Below is a small trained network, with its code and all its weights. Each question gives an input and a target symbol and asks what happens when units are switched off, that is, made to give their printed mean instead of their output.

import numpy as np


def w(rows, s, z=0):
    codes = np.array(rows[::2]) - 128.0
    scale = np.full(codes.shape[1], s)
    scale[-1] = z or s
    return codes * scale


def norm(h):
    return h / np.sqrt((h * h).mean(-1, keepdims=True) + 1e-5)


def f(y):
    return np.maximum(y, 0)


def softmax(a):
    e = np.exp(a - a.max(-1, keepdims=True))
    return e / e.sum(-1, keepdims=True)


def log_softmax(a):
    a = a - a.max(-1, keepdims=True)
    return a - np.log(np.exp(a).sum(-1, keepdims=True))


def net(x, mask):
    ids = ['γεζθλμτ'.index(c) for c in x.split()]
    T = len(ids)
    res = E[ids] + P[:T]
    u = 0
    for l in range(2):
        q, k, v = (norm(res) @ M[l].T for M in (Q, K, V))
        z = softmax(np.where(np.tri(T) > 0, q @ k.T / 4**0.5, -1e9)) @ v
        res = res + np.where(mask[u], z, O[l][:, -1]) @ O[l][:, :-1]
        u += 1
        y = f(norm(res) @ A[l][:, :-1].T + A[l][:, -1])
        res = res + np.where(mask[u : u + 12], y, B[l][:, -1]) @ B[l][:, :-1]
        u += 12
    return log_softmax(norm(res)[-1] @ U[:, :-1].T + U[:, -1])


Q, K, V, O, A, B = {}, {}, {}, {}, {}, {}
E = w([
[169,190,103],'γ',
[97,188,101],'ε',
[193,153,134],'ζ',
[155,67,88],'θ',
[133,106,254],'λ',
[61,143,143],'μ',
[67,151,130],'τ',
],0.0076)
P = w([
[113,1,51],'0',
[115,88,105],'1',
[117,97,115],'2',
[116,102,127],'3',
[118,117,135],'4',
[116,133,141],'5',
[115,150,149],'6',
[119,160,158],'7',
[122,177,164],'8',
[125,189,177],'9',
[126,206,185],'10',
[127,220,202],'11',
[127,235,211],'12',
[136,242,213],'13',
],0.0036)
Q[0] = w([
[68,195,216],'L0H0',
[183,209,194],'L0H0',
[133,6,75],'L0H0',
[143,53,16],'L0H0',
],0.016)
K[0] = w([
[82,219,183],'L0H0',
[183,199,189],'L0H0',
[127,61,10],'L0H0',
[131,15,79],'L0H0',
],0.013)
V[0] = w([
[103,69,196],'L0H0',
[1,128,102],'L0H0',
[166,162,65],'L0H0',
[192,129,135],'L0H0',
],0.0086)
O[0] = w([
[151,209,200,230],'L0H0',
[3,145,157,70],'L0H0',
[99,86,38,2],'L0H0',
[185,119,105,142],'L0H0',
],0.0081,0.0019)
A[0] = w([
[142,76,52,5],'L0N0',
[235,102,156,31],'L0N1',
[141,190,121,138],'L0N2',
[85,35,132,76],'L0N3',
[108,253,7,161],'L0N4',
[48,35,178,29],'L0N5',
[141,215,126,162],'L0N6',
[109,92,160,120],'L0N7',
[190,49,124,127],'L0N8',
[161,97,239,163],'L0N9',
[143,130,163,116],'L0N10',
[46,46,190,193],'L0N11',
],0.0061,0.0022)
B[0] = w([
[162,215,85,140],'L0N0',
[210,149,59,190],'L0N1',
[124,87,149,170],'L0N2',
[163,100,167,136],'L0N3',
[108,2,117,184],'L0N4',
[181,131,42,152],'L0N5',
[115,71,160,200],'L0N6',
[109,126,123,150],'L0N7',
[129,217,119,165],'L0N8',
[115,7,82,254],'L0N9',
[128,94,117,167],'L0N10',
[65,187,138,197],'L0N11',
],0.014,0.0046)
Q[1] = w([
[52,171,79],'L1H0',
[241,71,21],'L1H0',
[192,230,74],'L1H0',
[123,10,146],'L1H0',
],0.013)
K[1] = w([
[87,178,113],'L1H0',
[247,83,36],'L1H0',
[201,231,123],'L1H0',
[112,12,102],'L1H0',
],0.014)
V[1] = w([
[66,132,158],'L1H0',
[21,159,45],'L1H0',
[190,139,1],'L1H0',
[95,144,55],'L1H0',
],0.0063)
O[1] = w([
[210,138,99,125],'L1H0',
[253,66,216,1],'L1H0',
[46,64,243,52],'L1H0',
[168,72,211,54],'L1H0',
],0.0054,0.0012)
A[1] = w([
[63,121,49,154],'L1N0',
[114,138,122,82],'L1N1',
[133,134,155,101],'L1N2',
[1,142,191,124],'L1N3',
[93,148,199,75],'L1N4',
[58,144,46,4],'L1N5',
[75,86,212,122],'L1N6',
[34,166,113,130],'L1N7',
[89,160,213,126],'L1N8',
[164,121,103,57],'L1N9',
[74,168,237,112],'L1N10',
[88,161,54,139],'L1N11',
],0.01,0.0022)
B[1] = w([
[83,178,91,205],'L1N0',
[129,118,104,131],'L1N1',
[114,130,141,132],'L1N2',
[33,120,80,216],'L1N3',
[149,209,149,153],'L1N4',
[133,90,206,151],'L1N5',
[178,122,206,254],'L1N6',
[159,131,212,173],'L1N7',
[151,223,170,161],'L1N8',
[109,91,138,153],'L1N9',
[177,252,172,171],'L1N10',
[116,115,81,150],'L1N11',
],0.022,0.0048)
U = w([
[81,89,29,134],'γ',
[13,119,149,166],'ε',
[197,112,81,249],'ζ',
[161,158,91,148],'θ',
[216,87,246,79],'λ',
[124,199,157,54],'μ',
[104,197,168,111],'τ',
],0.011,0.0012)

Each question gives the input, a string of symbols that net reads in full, and the target symbol t.
The units are the heads (4 rows each of Q, K, V and O) and the neurons (one row each of A and B). Each row of codes is followed by its name. A weight is (code - 128) times the scale printed after its matrix; where a second scale follows, it is the last column's (O, A, B and U).
mask holds one flag per unit, layer by layer, with each layer's heads first. A switched-off unit (its flag False) gives its mean, the last column of its rows in O or B, instead of its output. The means were averaged over made-up inputs and are rounded, as every weight is.
A unit's drop is (log p(t) with every unit on - log p(t) with that unit switched off) / (log p(t) with every unit on - log p(t) with every unit switched off).
The circuit of an input: a set's keep is (log p(t) with only the set's units on - log p(t) with every unit switched off) / (log p(t) with every unit on - log p(t) with every unit switched off). Starting from the 12 units with the biggest drops (on a tie, the unit counted first), units are removed one at a time, each time the one whose removal leaves the highest keep (on an exact tie, the one counted first), for as long as the keep stays at least 0.8.
units of the circuit, in order: the units of the circuit, biggest drop first
top k neurons: the k neurons with the biggest drops, biggest first
top k neurons in layer l: the k neurons of layer l with the biggest drops, biggest first
drop when u is switched off: that unit's drop, to one decimal
input ε λ γ ε λ ε θ ε γ γ ε, target γ: units of the circuit, in order -> L0H0
input ε λ τ ε, target λ: top 3 neurons -> L0N1, L1N6, L0N3
input λ ε γ, target γ: top 2 neurons -> L1N6, L0N4
input λ ε γ μ λ γ ζ ζ λ, target ζ: units of the circuit, in order -> L0H0, L1N6
input λ ε θ ζ λ λ λ ζ λ, target ζ: top 3 neurons in layer 1 -> L1N6, L1N3, L1N7
input λ γ λ ε ε γ μ λ, target ε: units of the circuit, in order -> L0N9, L0H0, L0N11
input ε ε τ λ ε γ λ ε ζ, target ζ: top 2 neurons -> L1N6, L1N3
input γ ε μ ε λ ε, target λ: top 2 neurons in layer 0 -> L0N11, L0N9
input λ ε γ λ γ, target λ: top 2 neurons in layer 1 -> L1N3, L1N0
input μ γ ε ε τ λ λ λ λ ε γ λ, target ε: top 4 neurons -> L0N11, L1N0, L0N4, L0N6
input ε λ λ τ λ γ γ λ τ θ ε ε θ, target ζ: top 2 neurons in layer 1 -> L1N3, L1N6
input τ λ θ θ λ γ λ, target γ: top 2 neurons -> L0N9, L1N6
input λ ζ γ, target ζ: top 2 neurons in layer 1 -> L1N3, L1N6
input λ θ λ λ γ λ λ λ γ λ λ ε, target ε: top neuron -> L0N9
input ζ γ γ γ λ λ λ γ λ γ, target λ: drop when L1N4 is switched off -> 0.0
input λ θ ζ, target ζ: drop when L0H0 is switched off -> 0.4
input θ γ γ ζ γ γ, target γ: drop when L1H0 is switched off -> 0.1
